Below are the code and all the weights of a small trained network. Each question names an input and a target symbol and asks about switching units off, where a switched-off unit gives its printed mean instead of its output.

import numpy as np


def w(rows, s, z=0):
    codes = np.array(rows[::2]) - 128.0
    scale = np.full(codes.shape[1], s)
    scale[-1] = z or s
    return codes * scale


def norm(h):
    return h / np.sqrt((h * h).mean(-1, keepdims=True) + 1e-5)


def f(y):
    return y / 2 * (1 + np.tanh(0.7978845608 * (y + 0.044715 * y**3)))


def softmax(a):
    e = np.exp(a - a.max(-1, keepdims=True))
    return e / e.sum(-1, keepdims=True)


def log_softmax(a):
    a = a - a.max(-1, keepdims=True)
    return a - np.log(np.exp(a).sum(-1, keepdims=True))


def net(x, mask):
    ids = ['αβγδζηθλμξτφψω'.index(c) for c in x.split()]
    T = len(ids)
    res = E[ids] + P[:T]
    u = 0
    for l in range(2):
        q, k, v = (norm(res) @ M[l].T for M in (Q, K, V))
        z = softmax(np.where(np.tri(T) > 0, q @ k.T / 2**0.5, -1e9)) @ v
        res = res + np.where(mask[u], z, O[l][:, -1]) @ O[l][:, :-1]
        u += 1
        y = f(norm(res) @ A[l][:, :-1].T + A[l][:, -1])
        res = res + np.where(mask[u : u + 4], y, B[l][:, -1]) @ B[l][:, :-1]
        u += 4
    return log_softmax(norm(res)[-1] @ U[:, :-1].T + U[:, -1])


Q, K, V, O, A, B = {}, {}, {}, {}, {}, {}
E = w([
[143,124,129,108,107,95,128,112,157],'α',
[116,227,180,145,158,47,162,114,118],'β',
[138,122,141,104,90,95,128,112,149],'γ',
[169,89,132,190,100,103,249,64,138],'δ',
[134,127,116,140,128,97,164,82,103],'ζ',
[255,131,176,87,118,168,184,210,58],'η',
[123,129,151,75,100,134,94,171,63],'θ',
[108,117,97,166,67,186,102,125,92],'λ',
[159,142,126,109,74,133,162,138,111],'μ',
[84,172,39,55,155,71,100,116,200],'ξ',
[163,96,117,185,253,122,87,88,103],'τ',
[132,35,104,129,171,164,154,172,105],'φ',
[70,116,158,168,113,133,154,194,161],'ψ',
[149,190,89,93,151,215,187,71,99],'ω',
],0.022)
P = w([
[136,70,78,125,137,93,125,107,10],'0',
[139,112,119,109,107,175,126,135,124],'1',
[139,107,122,100,111,174,122,123,129],'2',
[125,121,120,113,126,184,121,121,131],'3',
[120,125,119,115,126,190,122,120,133],'4',
[125,121,121,108,131,183,117,110,143],'5',
[127,119,120,118,124,181,118,113,131],'6',
[130,118,116,114,123,176,123,114,129],'7',
],0.013)
Q[0] = w([
[135,255,108,93,158,81,155,80,149],'0.h0',
[253,65,177,108,65,84,234,26,127],'0.h0',
],0.0081)
K[0] = w([
[167,189,156,93,63,124,91,149,87],'0.h0',
[136,68,83,181,95,2,120,149,27],'0.h0',
],0.0086)
V[0] = w([
[3,114,241,38,106,180,244,178,136],'0.h0',
[130,162,130,230,12,68,91,126,106],'0.h0',
],0.0048)
O[0] = w([
[74,114,135,120,86,111,203,130,69,73],'0.h0',
[134,192,76,253,68,69,113,167,65,249],'0.h0',
],0.012,0.00011)
A[0] = w([
[141,251,171,127,230,158,174,179,96,17],'0.n0',
[170,145,184,193,107,137,216,106,194,133],'0.n1',
[101,119,254,141,138,132,138,215,171,103],'0.n2',
[78,149,92,143,213,85,130,99,138,255],'0.n3',
],0.0098,0.0049)
B[0] = w([
[152,162,185,196,170,206,209,90,146,205],'0.n0',
[122,1,138,206,79,71,74,39,135,231],'0.n1',
[108,153,90,247,38,116,204,179,78,183],'0.n2',
[132,147,170,75,94,173,74,163,246,255],'0.n3',
],0.0093,0.0047)
Q[1] = w([
[217,126,156,185,2,20,74,79,146],'1.h0',
[8,244,71,137,212,137,214,211,66],'1.h0',
],0.006)
K[1] = w([
[105,147,115,155,138,40,128,107,60],'1.h0',
[100,91,169,178,2,206,143,148,184],'1.h0',
],0.0084)
V[1] = w([
[127,86,230,144,194,47,77,78,42],'1.h0',
[153,239,120,77,114,178,128,2,71],'1.h0',
],0.0065)
O[1] = w([
[90,96,247,149,184,121,118,106,34,53],'1.h0',
[128,229,144,102,170,165,164,76,114,254],'1.h0',
],0.012,0.0009)
A[1] = w([
[78,126,8,155,54,48,160,178,180,153],'1.n0',
[130,2,83,113,83,131,104,168,144,39],'1.n1',
[84,86,114,99,79,107,118,40,150,16],'1.n2',
[143,195,222,177,117,101,218,140,102,1],'1.n3',
],0.0096,0.00089)
B[1] = w([
[51,129,183,129,78,205,125,164,124,253],'1.n0',
[70,94,83,160,178,80,152,85,171,250],'1.n1',
[137,125,120,120,102,143,179,201,105,191],'1.n2',
[98,128,158,87,156,87,124,172,251,254],'1.n3',
],0.013,0.0053)
U = w([
[201,136,27,198,137,65,49,177,170,234],'α',
[70,201,193,143,187,30,168,102,186,134],'β',
[178,121,210,170,113,89,55,128,79,158],'γ',
[202,41,147,222,143,89,196,85,106,126],'δ',
[155,189,175,132,140,124,86,59,89,178],'ζ',
[236,51,205,104,164,196,233,221,112,13],'η',
[67,109,250,60,185,131,111,124,31,135],'θ',
[134,154,111,174,62,222,25,142,79,71],'λ',
[197,180,84,123,58,98,139,183,82,239],'μ',
[92,128,47,49,82,131,69,138,222,3],'ξ',
[148,36,171,125,207,231,18,148,129,106],'τ',
[102,18,76,88,255,143,211,135,136,18],'φ',
[22,133,137,168,123,126,195,226,88,132],'ψ',
[147,181,94,79,170,193,224,64,99,136],'ω',
],0.0091,0.0035)

Each question gives the input, a string of symbols that net reads in full, and the target symbol t.
The units are the heads (2 rows each of Q, K, V and O) and the neurons (one row each of A and B). Each row of codes is followed by its name. A weight is (code - 128) times the scale printed after its matrix; where a second scale follows, it is the last column's (O, A, B and U).
mask holds one flag per unit, layer by layer, with each layer's heads first. A switched-off unit (its flag False) gives its mean, the last column of its rows in O or B, instead of its output. The means were averaged over made-up inputs and are rounded, as every weight is.
A unit's drop is (log p(t) with every unit on - log p(t) with that unit switched off) / (log p(t) with every unit on - log p(t) with every unit switched off).
The circuit of an input: a set's keep is (log p(t) with only the set's units on - log p(t) with every unit switched off) / (log p(t) with every unit on - log p(t) with every unit switched off). Starting from all 10 units, units are removed one at a time, each time the one whose removal leaves the highest keep (on an exact tie, the one counted first), for as long as the keep stays at least 0.8.
circuit, biggest first: the units of the circuit, biggest drop first
most important unit: the unit with the biggest drop
k most important neurons: the k neurons with the biggest drops, biggest first
k most important neurons of layer l: the k neurons of layer l with the biggest drops, biggest first
input ξ ξ μ, target ξ: most important unit -> 1.h0
input α ω ω α ζ γ, target α: circuit, biggest first -> (0.h0 1.n0 1.n3)
input ω θ λ β ξ α ξ α, target ω: circuit, biggest first -> (1.h0 0.n3)
input ψ ψ θ, target ψ: 2 most important neurons of layer 1 -> (1.n1 1.n0)
input β τ ψ ψ α μ, target β: 3 most important neurons -> (1.n3 0.n2 1.n0)
input μ θ β ψ ω ω α α, target μ: 4 most important neurons -> (0.n0 0.n2 0.n3 1.n2)
input γ β ξ α, target γ: circuit, biggest first -> (1.h0 0.h0 0.n3 1.n1)
input φ ω λ, target ω: 2 most important neurons of layer 0 -> (0.n1 0.n3)
input ξ τ λ ζ, target ξ: circuit, biggest first -> (0.n3 1.h0)
input δ μ μ ζ ψ α, target δ: 3 most important neurons -> (1.n3 1.n0 0.n3)
input η μ γ ξ β μ, target η: circuit, biggest first -> (0.n3 1.h0 1.n0 1.n1)
input β ξ ω β μ, target β: circuit, biggest first -> (1.h0 1.n3 0.h0)
input θ φ β η ξ φ γ, target θ: circuit, biggest first -> (1.h0 0.n3)
input δ τ θ, target τ: circuit, biggest first -> (0.h0)
input α ψ α β ζ, target α: circuit, biggest first -> (0.h0 1.n0)
input α φ μ ζ μ, target α: circuit, biggest first -> (0.h0 1.n0)
input ψ β α, target ψ: circuit, biggest first -> (0.h0 1.n0)
input α θ θ, target θ: 2 most important neurons -> (0.n3 1.n2)
input φ ξ τ θ α φ ω μ, target φ: 3 most important neurons -> (0.n0 1.n1 0.n3)
input δ φ ω β τ φ λ, target φ: 4 most important neurons -> (0.n3 0.n0 1.n1 1.n0)
input ψ μ β λ δ β ζ μ, target ψ: most important neuron of layer 0 -> (0.n0)
input θ ξ ξ ψ ψ θ, target ψ: 3 most important neurons of layer 1 -> (1.n0 1.n1 1.n3)
input α μ α, target α: circuit, biggest first -> (0.h0 1.n0 1.n3)
input γ ξ λ μ, target γ: 3 most important neurons of layer 0 -> (0.n0 0.n3 0.n2)
input β μ ω γ, target β: 3 most important neurons of layer 0 -> (0.n3 0.n1 0.n2)
input η μ λ φ α, target η: 3 most important neurons of layer 1 -> (1.n2 1.n1 1.n0)
input η ψ μ β β γ φ μ, target η: most important unit -> 1.h0
